Below is a small trained network, with its code and all its weights. Each question gives an input and a target symbol and asks what happens when units are switched off, that is, made to give their printed mean instead of their output.

import numpy as np


def w(rows, s, z=0):
    codes = np.array(rows[::2]) - 128.0
    scale = np.full(codes.shape[1], s)
    scale[-1] = z or s
    return codes * scale


def f(y):
    return np.maximum(y, 0)


def softmax(a):
    e = np.exp(a - a.max(-1, keepdims=True))
    return e / e.sum(-1, keepdims=True)


def log_softmax(a):
    a = a - a.max(-1, keepdims=True)
    return a - np.log(np.exp(a).sum(-1, keepdims=True))


def net(x, mask):
    ids = ['ΨΩαβγδεζηθλμξπσφ'.index(c) for c in x.split()]
    T = len(ids)
    res = E[ids] + P[:T]
    u = 0
    for l in range(3):
        r = res
        for j in range(2):
            rows = slice(3 * j, 3 * j + 3)
            q, k, v = (r @ M[l][rows].T for M in (Q, K, V))
            z = softmax(np.where(np.tri(T) > 0, q @ k.T / 3**0.5, -1e9)) @ v
            o = O[l][rows]
            res = res + np.where(mask[u + j], z, o[:, -1]) @ o[:, :-1]
        u += 2
        y = f(res @ A[l][:, :-1].T + A[l][:, -1])
        res = res + np.where(mask[u : u + 4], y, B[l][:, -1]) @ B[l][:, :-1]
        u += 4
    return log_softmax(res[-1] @ U[:, :-1].T + U[:, -1])


Q, K, V, O, A, B = {}, {}, {}, {}, {}, {}
E = w([
[170,133,100,86,145,81,99,137],'Ψ',
[121,112,152,61,127,66,190,80],'Ω',
[151,91,177,17,114,111,174,102],'α',
[96,92,62,105,131,84,126,124],'β',
[172,157,172,111,92,66,187,83],'γ',
[157,88,61,73,124,149,140,153],'δ',
[154,123,28,140,128,112,162,126],'ε',
[75,78,159,126,67,126,219,67],'ζ',
[118,145,61,183,109,43,139,144],'η',
[183,135,175,130,78,160,189,87],'θ',
[221,183,77,165,111,87,105,156],'λ',
[197,133,162,140,174,180,170,19],'μ',
[152,68,99,75,90,138,3,167],'ξ',
[63,92,177,182,35,89,78,132],'π',
[121,52,77,142,163,200,133,7],'σ',
[64,56,130,212,93,200,90,92],'φ',
],0.016)
P = w([
[54,246,117,61,119,156,110,99],'0',
[72,184,155,100,143,147,113,125],'1',
[95,172,165,124,147,151,120,131],'2',
[113,145,162,116,127,140,131,106],'3',
[120,125,160,123,123,135,129,94],'4',
[134,110,165,133,123,129,133,98],'5',
[144,94,170,142,125,129,132,98],'6',
[153,80,166,149,122,123,128,98],'7',
[163,67,166,155,119,123,132,96],'8',
[175,56,167,165,118,120,133,96],'9',
[180,42,163,174,118,118,133,96],'10',
[195,36,155,182,118,120,134,90],'11',
[210,45,121,184,99,112,129,57],'12',
[229,23,113,175,61,100,146,38],'13',
],0.014)
Q[0] = w([
[126,149,111,160,143,143,48,130],'L0H1',
[96,243,143,108,97,212,127,130],'L0H1',
[141,122,129,203,149,181,189,230],'L0H1',
[103,159,115,152,159,165,182,254],'L0H2',
[108,181,160,109,123,147,93,55],'L0H2',
[78,138,160,86,170,150,56,38],'L0H2',
],0.0038)
K[0] = w([
[217,129,99,104,145,83,211,169],'L0H1',
[102,162,169,79,23,173,252,138],'L0H1',
[91,65,31,54,122,66,180,90],'L0H1',
[143,184,169,218,61,232,58,139],'L0H2',
[150,104,60,164,123,103,83,121],'L0H2',
[179,79,134,131,68,152,119,107],'L0H2',
],0.0032)
V[0] = w([
[126,122,117,76,131,86,160,140],'L0H1',
[123,160,74,112,186,94,151,112],'L0H1',
[38,253,127,81,151,161,138,145],'L0H1',
[53,217,191,105,139,151,76,148],'L0H2',
[110,220,85,120,130,205,117,137],'L0H2',
[94,117,172,188,204,149,110,123],'L0H2',
],0.0045)
O[0] = w([
[121,182,166,126,144,134,95,138,88],'L0H1',
[90,153,118,97,99,137,97,129,125],'L0H1',
[3,168,72,70,124,140,152,166,254],'L0H1',
[102,253,100,66,113,143,125,158,192],'L0H2',
[75,221,127,81,130,131,117,157,154],'L0H2',
[169,130,113,125,129,101,122,147,29],'L0H2',
],0.0069,0.00074)
A[0] = w([
[185,99,118,119,96,106,158,166,1],'L0N1',
[124,153,207,114,137,127,143,92,31],'L0N2',
[134,105,97,126,3,72,130,236,103],'L0N3',
[79,132,158,221,157,237,115,201,35],'L0N4',
],0.0061,0.0044)
B[0] = w([
[100,121,79,132,109,134,109,93,213],'L0N1',
[118,148,170,147,154,171,162,171,240],'L0N2',
[149,117,81,136,201,155,89,1,246],'L0N3',
[82,153,101,76,68,158,141,75,193],'L0N4',
],0.0079,0.0013)
Q[1] = w([
[153,109,61,90,59,134,138,98],'L1H1',
[143,101,52,124,156,74,106,247],'L1H1',
[93,141,141,167,164,203,126,167],'L1H1',
[142,138,136,112,101,139,198,85],'L1H2',
[146,116,109,110,95,120,92,41],'L1H2',
[127,124,68,147,193,139,132,145],'L1H2',
],0.013)
K[1] = w([
[140,92,163,177,168,87,128,197],'L1H1',
[83,194,158,7,126,36,143,134],'L1H1',
[76,198,122,120,162,160,76,73],'L1H1',
[162,79,134,166,110,129,86,136],'L1H2',
[168,58,149,170,134,111,154,176],'L1H2',
[83,145,171,85,126,123,141,134],'L1H2',
],0.013)
V[1] = w([
[72,86,9,132,171,205,163,151],'L1H1',
[178,104,95,158,80,191,104,140],'L1H1',
[129,132,125,66,160,56,74,134],'L1H1',
[138,112,84,116,135,79,195,166],'L1H2',
[90,45,182,78,111,184,83,145],'L1H2',
[133,131,126,204,180,86,94,85],'L1H2',
],0.012)
O[1] = w([
[129,107,151,95,218,81,59,175,122],'L1H1',
[161,126,245,134,117,152,141,167,151],'L1H1',
[162,115,24,133,149,159,135,115,1],'L1H1',
[148,50,145,87,101,107,165,148,33],'L1H2',
[168,168,166,110,105,81,40,55,161],'L1H2',
[110,88,77,155,201,117,144,125,138],'L1H2',
],0.012,0.0052)
A[1] = w([
[137,82,39,103,131,137,123,80,17],'L1N1',
[113,162,109,186,157,122,168,113,254],'L1N2',
[196,141,91,174,65,149,28,163,21],'L1N3',
[254,215,117,107,152,29,214,185,183],'L1N4',
],0.005,0.008)
B[1] = w([
[139,176,90,152,159,168,171,101,148],'L1N1',
[105,98,198,45,106,111,2,83,255],'L1N2',
[27,101,95,157,165,89,232,156,136],'L1N3',
[78,21,129,30,157,167,72,143,173],'L1N4',
],0.0075,0.0082)
Q[2] = w([
[145,7,106,63,89,114,88,43],'L2H1',
[64,158,152,88,141,130,131,139],'L2H1',
[63,84,175,85,115,236,71,86],'L2H1',
[147,144,100,153,101,107,96,174],'L2H2',
[87,108,147,115,129,160,95,113],'L2H2',
[98,148,149,133,154,155,131,120],'L2H2',
],0.014)
K[2] = w([
[254,23,180,166,142,139,160,75],'L2H1',
[118,176,145,96,161,206,137,138],'L2H1',
[113,65,220,212,212,175,151,1],'L2H1',
[84,160,122,66,140,121,146,118],'L2H2',
[113,92,142,165,109,134,106,136],'L2H2',
[128,165,107,135,136,187,96,145],'L2H2',
],0.012)
V[2] = w([
[36,68,144,120,138,205,136,138],'L2H1',
[161,88,145,144,56,80,144,147],'L2H1',
[145,87,128,114,148,88,113,122],'L2H1',
[123,142,195,96,116,199,135,168],'L2H2',
[3,115,149,191,111,46,150,118],'L2H2',
[127,129,91,178,100,213,41,156],'L2H2',
],0.014)
O[2] = w([
[249,124,118,122,60,73,137,208,219],'L2H1',
[117,150,73,113,105,169,65,170,92],'L2H1',
[111,225,132,187,155,117,129,142,149],'L2H1',
[11,77,94,177,160,105,147,143,255],'L2H2',
[114,120,148,48,169,203,213,142,244],'L2H2',
[138,111,116,242,93,249,67,199,134],'L2H2',
],0.011)
A[2] = w([
[153,227,179,100,56,154,152,103,73],'L2N1',
[172,105,230,96,60,128,143,192,88],'L2N2',
[101,71,240,152,69,152,192,99,1],'L2N3',
[133,121,255,127,196,128,81,172,8],'L2N4',
],0.0067,0.0095)
B[2] = w([
[230,217,124,82,159,94,138,148,155],'L2N1',
[62,157,150,254,153,195,84,104,215],'L2N2',
[235,91,19,141,167,140,34,170,249],'L2N3',
[129,222,22,93,76,66,230,66,207],'L2N4',
],0.0076,0.013)
U = w([
[165,144,24,133,140,133,107,103,72],'Ψ',
[169,143,20,92,156,142,138,72,1],'Ω',
[110,154,86,110,87,122,103,72,81],'α',
[173,151,66,63,225,113,37,155,135],'β',
[123,156,109,131,27,166,205,75,133],'γ',
[105,157,122,88,176,76,20,176,119],'δ',
[144,158,104,92,175,66,76,227,146],'ε',
[101,148,216,51,143,155,134,137,206],'ζ',
[192,154,129,102,151,137,155,182,161],'η',
[64,102,182,101,58,115,118,142,222],'θ',
[149,142,133,155,70,112,154,172,175],'λ',
[185,1,212,167,154,128,170,37,120],'μ',
[114,137,196,138,153,151,51,77,118],'ξ',
[154,132,196,115,146,242,164,84,139],'π',
[147,169,194,182,141,115,190,79,139],'σ',
[67,172,84,161,211,179,166,147,152],'φ',
],0.0084,0.0079)

Each question gives the input, a string of symbols that net reads in full, and the target symbol t.
The units are the heads (3 rows each of Q, K, V and O) and the neurons (one row each of A and B). Each row of codes is followed by its name. A weight is (code - 128) times the scale printed after its matrix; where a second scale follows, it is the last column's (O, A, B and U).
mask holds one flag per unit, layer by layer, with each layer's heads first. A switched-off unit (its flag False) gives its mean, the last column of its rows in O or B, instead of its output. The means were averaged over made-up inputs and are rounded, as every weight is.
A unit's drop is (log p(t) with every unit on - log p(t) with that unit switched off) / (log p(t) with every unit on - log p(t) with every unit switched off).
The circuit of an input: a set's keep is (log p(t) with only the set's units on - log p(t) with every unit switched off) / (log p(t) with every unit on - log p(t) with every unit switched off). Starting from the 12 units with the biggest drops (on a tie, the unit counted first), units are removed one at a time, each time the one whose removal leaves the highest keep (on an exact tie, the one counted first), for as long as the keep stays at least 0.8.
units of the circuit, in order: the units of the circuit, biggest drop first
unit that matters most: the unit with the biggest drop
top k neurons: the k neurons with the biggest drops, biggest first
which heads matter: for each layer, one digit per head in row order, 1 if its drop is at least 0.15 and else 0, layers parted by /
input ξ θ φ σ, target φ: units of the circuit, in order	[L2H2, L1H1]
input θ λ δ, target θ: units of the circuit, in order	[L1H2, L2H1, L2H2]
input ε μ μ β ζ ξ Ψ, target ζ: unit that matters most	L2N3
input μ η μ η σ λ μ, target σ: units of the circuit, in order	[L1H1, L2H1, L2N4]
input Ψ σ θ γ, target σ: units of the circuit, in order	[L1H1, L2H1]
input ε ε λ θ, target λ: which heads matter	00 / 01 / 10
input ζ λ Ω μ φ Ψ φ ζ λ φ σ β π δ, target β: which heads matter	01 / 11 / 11
input μ ζ μ θ δ Ω ε ξ θ θ ζ φ μ, target φ: which heads matter	00 / 10 / 11
input η μ Ψ β θ ξ μ μ μ μ Ψ η ζ, target η: units of the circuit, in order	[L2H1, L1H2, L2H2]
input Ω δ γ, target δ: which heads matter	00 / 11 / 01
input ζ μ μ Ω β μ μ φ δ β η θ, target θ: units of the circuit, in order	[L2H1, L1H1, L2H2, L0H2]
input Ω σ μ μ μ β α α δ θ δ α β, target δ: units of the circuit, in order	[L2H1, L1H2]
input μ ξ θ ε ζ θ σ φ λ β, target φ: which heads matter	11 / 11 / 10
input δ σ φ Ψ μ λ δ γ π Ω, target π: unit that matters most	L2H2
input φ φ ξ μ, target φ: top 2 neurons	[L1N3, L2N4]
input σ η θ Ω Ω λ, target Ω: units of the circuit, in order	[L1H1, L2H2]
input β Ω λ, target β: top 2 neurons	[L1N4, L2N4]
input ξ σ ε, target ξ: units of the circuit, in order	[L1H2, L2H2]
input μ π β θ β ξ θ μ μ φ φ θ λ, target φ: which heads matter	00 / 11 / 11
input Ψ μ β δ γ φ α, target φ: units of the circuit, in order	[L2H2, L2N4, L1H1]
input α γ ζ θ φ α θ ε φ, target φ: unit that matters most	L1H1
input φ π μ μ μ λ β, target μ: units of the circuit, in order	[L2H1, L1H2]
input δ θ φ Ψ ζ ξ α μ φ Ω ε σ, target σ: units of the circuit, in order	[L2H1, L1H2, L2N4, L1H1]
input α γ φ Ψ ξ ξ φ γ θ η μ η η δ, target η: units of the circuit, in order	[L2H1, L1H2, L0H1, L2H2]
input β μ φ θ φ γ θ α θ γ η, target θ: which heads matter	00 / 10 / 11
input γ π β β μ θ γ Ψ β δ Ω, target δ: which heads matter	00 / 11 / 11
input δ ζ ζ ξ θ, target ξ: units of the circuit, in order	[L1H2, L2H1]
input β φ λ μ β ε γ θ Ω, target θ: unit that matters most	L2H1
input π φ Ψ μ σ α θ γ ε σ ζ μ, target σ: which heads matter	00 / 01 / 10
